Below are the code and all the weights of a small trained network. Each question names an input and a class and asks about switching units off, where a switched-off unit gives its printed mean instead of its output.

import numpy as np


def w(rows, s, z=0):
    codes = np.array(rows[::2]) - 128.0
    scale = np.full(codes.shape[1], s)
    scale[-1] = z or s
    return codes * scale


def norm(h):
    return h / np.sqrt((h * h).mean(-1, keepdims=True) + 1e-5)


def f(y):
    return np.maximum(y, 0)


def log_softmax(a):
    a = a - a.max(-1, keepdims=True)
    return a - np.log(np.exp(a).sum(-1, keepdims=True))


def net(x, mask):
    res = np.array(x, float).reshape(1, 4) / 4 @ E
    u = 0
    for l in range(3):
        y = f(norm(res) @ A[l][:, :-1].T + A[l][:, -1])
        res = res + np.where(mask[u : u + 7], y, B[l][:, -1]) @ B[l][:, :-1]
        u += 7
    return log_softmax(norm(res)[-1] @ U[:, :-1].T + U[:, -1])


A, B = {}, {}
E = w([
[50,55,118,148,3,66,78],'x0',
[139,116,125,125,138,124,137],'x1',
[150,118,3,163,184,124,21],'x2',
[108,95,172,53,89,178,41],'x3',
],0.0059)
A[0] = w([
[123,190,167,92,103,32,147,35],'0.n0',
[157,200,170,172,154,3,120,23],'0.n1',
[157,81,137,165,119,134,152,7],'0.n2',
[149,161,64,162,102,125,145,64],'0.n3',
[182,187,166,119,108,58,138,23],'0.n4',
[234,104,103,143,121,104,96,186],'0.n5',
[227,225,217,124,98,178,185,68],'0.n6',
],0.0069,0.002)
B[0] = w([
[255,150,115,155,114,148,110,178],'0.n0',
[113,123,153,90,143,152,164,181],'0.n1',
[138,98,136,137,116,126,114,136],'0.n2',
[118,134,172,168,170,136,109,176],'0.n3',
[122,129,31,115,53,157,147,154],'0.n4',
[123,158,125,125,103,131,66,206],'0.n5',
[71,154,45,90,128,110,140,254],'0.n6',
],0.0072,0.0042)
A[1] = w([
[123,115,47,153,190,162,111,142],'1.n0',
[130,71,168,172,67,86,174,116],'1.n1',
[123,119,165,84,160,194,193,134],'1.n2',
[115,73,169,124,120,81,87,101],'1.n3',
[108,92,116,254,88,131,131,4],'1.n4',
[70,100,143,203,134,104,123,117],'1.n5',
[130,94,58,160,126,95,94,122],'1.n6',
],0.0083,0.0029)
B[1] = w([
[124,112,192,198,87,166,157,253],'1.n0',
[255,164,173,102,115,203,87,235],'1.n1',
[54,94,83,134,71,50,92,200],'1.n2',
[123,52,112,200,181,125,157,195],'1.n3',
[165,209,71,110,97,74,174,199],'1.n4',
[102,130,116,84,166,166,199,189],'1.n5',
[66,167,114,82,174,116,203,223],'1.n6',
],0.0069,0.0049)
A[2] = w([
[168,69,254,68,103,149,39,105],'2.n0',
[36,82,77,61,150,101,60,8],'2.n1',
[69,217,176,6,165,101,158,103],'2.n2',
[111,125,139,69,172,203,44,71],'2.n3',
[153,94,180,191,188,152,135,142],'2.n4',
[93,109,72,154,134,79,117,83],'2.n5',
[174,168,138,148,136,180,153,92],'2.n6',
],0.008,0.0011)
B[2] = w([
[57,122,14,131,181,177,124,243],'2.n0',
[165,103,211,126,214,62,65,255],'2.n1',
[160,44,144,201,170,73,76,234],'2.n2',
[254,153,194,79,3,112,236,222],'2.n3',
[58,196,124,112,150,199,38,183],'2.n4',
[126,102,131,114,69,95,213,186],'2.n5',
[132,117,187,80,71,116,90,219],'2.n6',
],0.0076,0.0048)
U = w([
[85,147,72,174,135,49,237,230],'0',
[250,187,165,56,51,164,157,138],'1',
[141,44,187,106,162,40,74,155],'2',
[56,73,69,86,105,210,99,82],'3',
[67,243,145,196,189,198,120,4],'4',
],0.013,0.002)

Each question gives the input, the list of numbers given to net, and the class t.
The units are the neurons (one row each of A and B). Each row of codes is followed by its name. A weight is (code - 128) times the scale printed after its matrix; where a second scale follows, it is the last column's (A, B and U).
mask holds one flag per neuron, layer by layer. A switched-off neuron (its flag False) gives its mean, the last column of its row in B, instead of its output. The means were averaged over made-up inputs and are rounded, as every weight is.
A unit's drop is (log p(t) with every unit on - log p(t) with that unit switched off) / (log p(t) with every unit on - log p(t) with every unit switched off).
The circuit of an input: a set's keep is (log p(t) with only the set's units on - log p(t) with every unit switched off) / (log p(t) with every unit on - log p(t) with every unit switched off). Starting from the 12 units with the biggest drops (on a tie, the unit counted first), units are removed one at a time, each time the one whose removal leaves the highest keep (on an exact tie, the one counted first), for as long as the keep stays at least 0.8.
circuit, biggest first: the units of the circuit, biggest drop first
top k neurons: the k neurons with the biggest drops, biggest first
top k neurons in layer l: the k neurons of layer l with the biggest drops, biggest first
drop of u: that unit's drop, to one decimal
input [0,-3,7,-3], class 4: top 2 neurons in layer 0	0.n3; 0.n6
input [8,-2,2,0], class 0: top 4 neurons	1.n4; 1.n3; 2.n5; 0.n6
input [8,7,1,0], class 0: circuit, biggest first	1.n4; 1.n6
input [-6,5,1,0], class 4: top neuron	1.n0
input [2,3,-2,7], class 3: top 2 neurons	2.n0; 0.n6
input [-1,2,-8,2], class 2: top 2 neurons	0.n6; 2.n2
input [7,8,-1,2], class 3: circuit, biggest first	1.n1; 2.n0
input [-7,1,-6,1], class 2: top 2 neurons	2.n2; 1.n4
input [6,8,-2,2], class 3: circuit, biggest first	2.n0; 1.n1
input [-1,6,6,8], class 1: top 2 neurons in layer 2	2.n3; 2.n2
input [7,6,0,-2], class 1: top 2 neurons	1.n1; 0.n6
input [8,2,0,-7], class 1: circuit, biggest first	1.n1; 0.n6
input [2,-8,2,6], class 2: top 2 neurons in layer 2	2.n1; 2.n0
input [7,-8,-4,6], class 3: circuit, biggest first	2.n0
input [7,-7,3,-1], class 0: top 2 neurons	1.n4; 1.n3
input [2,-5,-5,-6], class 1: top 2 neurons	0.n0; 1.n1
input [1,2,-6,6], class 3: top 2 neurons	2.n0; 1.n6
input [7,-1,-7,2], class 3: top 2 neurons in layer 2	2.n0; 2.n3
input [-7,-8,6,1], class 1: top 2 neurons	2.n3; 1.n3
input [4,-6,-1,-2], class 1: circuit, biggest first	1.n1
input [5,-5,-8,3], class 3: top 2 neurons	2.n0; 2.n3
input [8,7,-6,-1], class 1: top 2 neurons in layer 1	1.n1; 1.n4
input [3,2,4,0], class 0: top 2 neurons in layer 1	1.n0; 1.n3
input [-2,-3,0,-1], class 0: top 2 neurons	1.n1; 1.n0
input [-2,7,-6,-3], class 0: drop of 0.n6	0.7
